Here is a tiny trained network, its code and every weight. The questions are about switching its units off for an input and a class, where a switched-off unit gives its printed mean instead of its output.

import numpy as np


def w(rows, s, z=0):
    codes = np.array(rows[::2]) - 128.0
    scale = np.full(codes.shape[1], s)
    scale[-1] = z or s
    return codes * scale


def f(y):
    return np.maximum(y, 0)


def log_softmax(a):
    a = a - a.max(-1, keepdims=True)
    return a - np.log(np.exp(a).sum(-1, keepdims=True))


def net(x, mask):
    res = np.array(x, float).reshape(1, 7) / 4 @ E
    y = f(res @ A[0][:, :-1].T + A[0][:, -1])
    res = res + np.where(mask, y, B[0][:, -1]) @ B[0][:, :-1]
    return log_softmax(res[-1] @ U[:, :-1].T + U[:, -1])


A, B = {}, {}
E = w([
[215,50,73,253],'x0',
[213,72,104,20],'x1',
[132,131,127,127],'x2',
[150,128,236,146],'x3',
[132,127,128,127],'x4',
[130,130,128,127],'x5',
[132,136,123,131],'x6',
],0.012)
A[0] = w([
[72,139,74,101,158],'n1',
[142,126,127,187,9],'n2',
[154,178,170,47,118],'n3',
[205,51,164,170,60],'n4',
[161,125,140,116,19],'n5',
[89,140,119,197,166],'n6',
[139,139,141,203,48],'n7',
[88,97,102,201,131],'n8',
[65,168,63,77,172],'n9',
[136,75,58,203,198],'n10',
[170,82,148,151,2],'n11',
[83,113,7,178,48],'n12',
[26,196,138,134,185],'n13',
[83,141,230,75,155],'n14',
[71,97,184,154,152],'n15',
[78,94,114,193,108],'n16',
[214,130,207,176,91],'n17',
[85,149,96,164,114],'n18',
[57,179,104,91,156],'n19',
],0.013,0.0066)
B[0] = w([
[55,64,69,122,185],'n1',
[110,103,64,180,164],'n2',
[164,76,205,124,212],'n3',
[55,92,108,147,203],'n4',
[86,39,82,176,134],'n5',
[143,191,117,156,213],'n6',
[154,153,153,161,183],'n7',
[145,147,77,160,206],'n8',
[67,51,141,88,212],'n9',
[177,121,39,116,252],'n10',
[73,135,120,80,155],'n11',
[161,211,91,98,209],'n12',
[68,185,141,171,247],'n13',
[190,166,187,125,245],'n14',
[149,159,151,150,188],'n15',
[148,155,79,166,193],'n16',
[66,145,151,246,197],'n17',
[52,175,137,166,179],'n18',
[32,104,122,137,214],'n19',
],0.012,0.015)
U = w([
[7,94,95,182,254],'0',
[142,204,42,112,36],'1',
[91,225,185,129,101],'2',
[100,119,114,232,3],'3',
[59,35,104,24,104],'4',
[197,69,33,84,196],'5',
[189,99,217,94,105],'6',
],0.012,0.0072)

Each question gives the input, the list of numbers given to net, and the class t.
The units are the neurons (one row each of A and B). Each row of codes is followed by its name. A weight is (code - 128) times the scale printed after its matrix; where a second scale follows, it is the last column's (A, B and U).
mask holds one flag per neuron, in row order. A switched-off neuron (its flag False) gives its mean, the last column of its row in B, instead of its output. The means were averaged over made-up inputs and are rounded, as every weight is.
A unit's drop is (log p(t) with every unit on - log p(t) with that unit switched off) / (log p(t) with every unit on - log p(t) with every unit switched off).
The circuit of an input: a set's keep is (log p(t) with only the set's units on - log p(t) with every unit switched off) / (log p(t) with every unit on - log p(t) with every unit switched off). Starting from the 12 units with the biggest drops (on a tie, the unit counted first), units are removed one at a time, each time the one whose removal leaves the highest keep (on an exact tie, the one counted first), for as long as the keep stays at least 0.8.
circuit, biggest first: the units of the circuit, biggest drop first
k most important neurons: the k neurons with the biggest drops, biggest first
drop when u is switched off: that unit's drop, to one decimal
input [3,-1,-6,-7,5,-6,2], class 1: circuit, biggest first -> n12
input [8,-4,7,0,5,-3,7], class 1: circuit, biggest first -> n10; n12
input [-8,1,-5,4,3,-8,3], class 6: circuit, biggest first -> n3; n14
input [0,4,2,5,-8,-2,4], class 6: 2 most important neurons -> n13; n19
input [5,2,2,-8,7,-7,-5], class 5: 2 most important neurons -> n13; n10
input [0,0,-6,1,7,-5,-8], class 2: 2 most important neurons -> n10; n3
input [3,3,5,0,-7,8,2], class 5: 2 most important neurons -> n13; n19
input [8,3,7,-1,-5,-6,-8], class 5: 2 most important neurons -> n10; n13
input [6,3,0,2,6,-3,5], class 0: 4 most important neurons -> n4; n17; n14; n11
input [8,4,-3,-2,-6,2,-7], class 5: 2 most important neurons -> n10; n13
input [8,5,4,7,-2,3,-1], class 0: drop when n4 is switched off -> 0.4
input [7,-8,-7,-3,8,1,-2], class 1: drop when n12 is switched off -> 0.0
input [-8,1,0,0,-7,2,-6], class 4: drop when n3 is switched off -> 0.2
input [1,6,-1,-1,-3,3,-5], class 5: circuit, biggest first -> n13
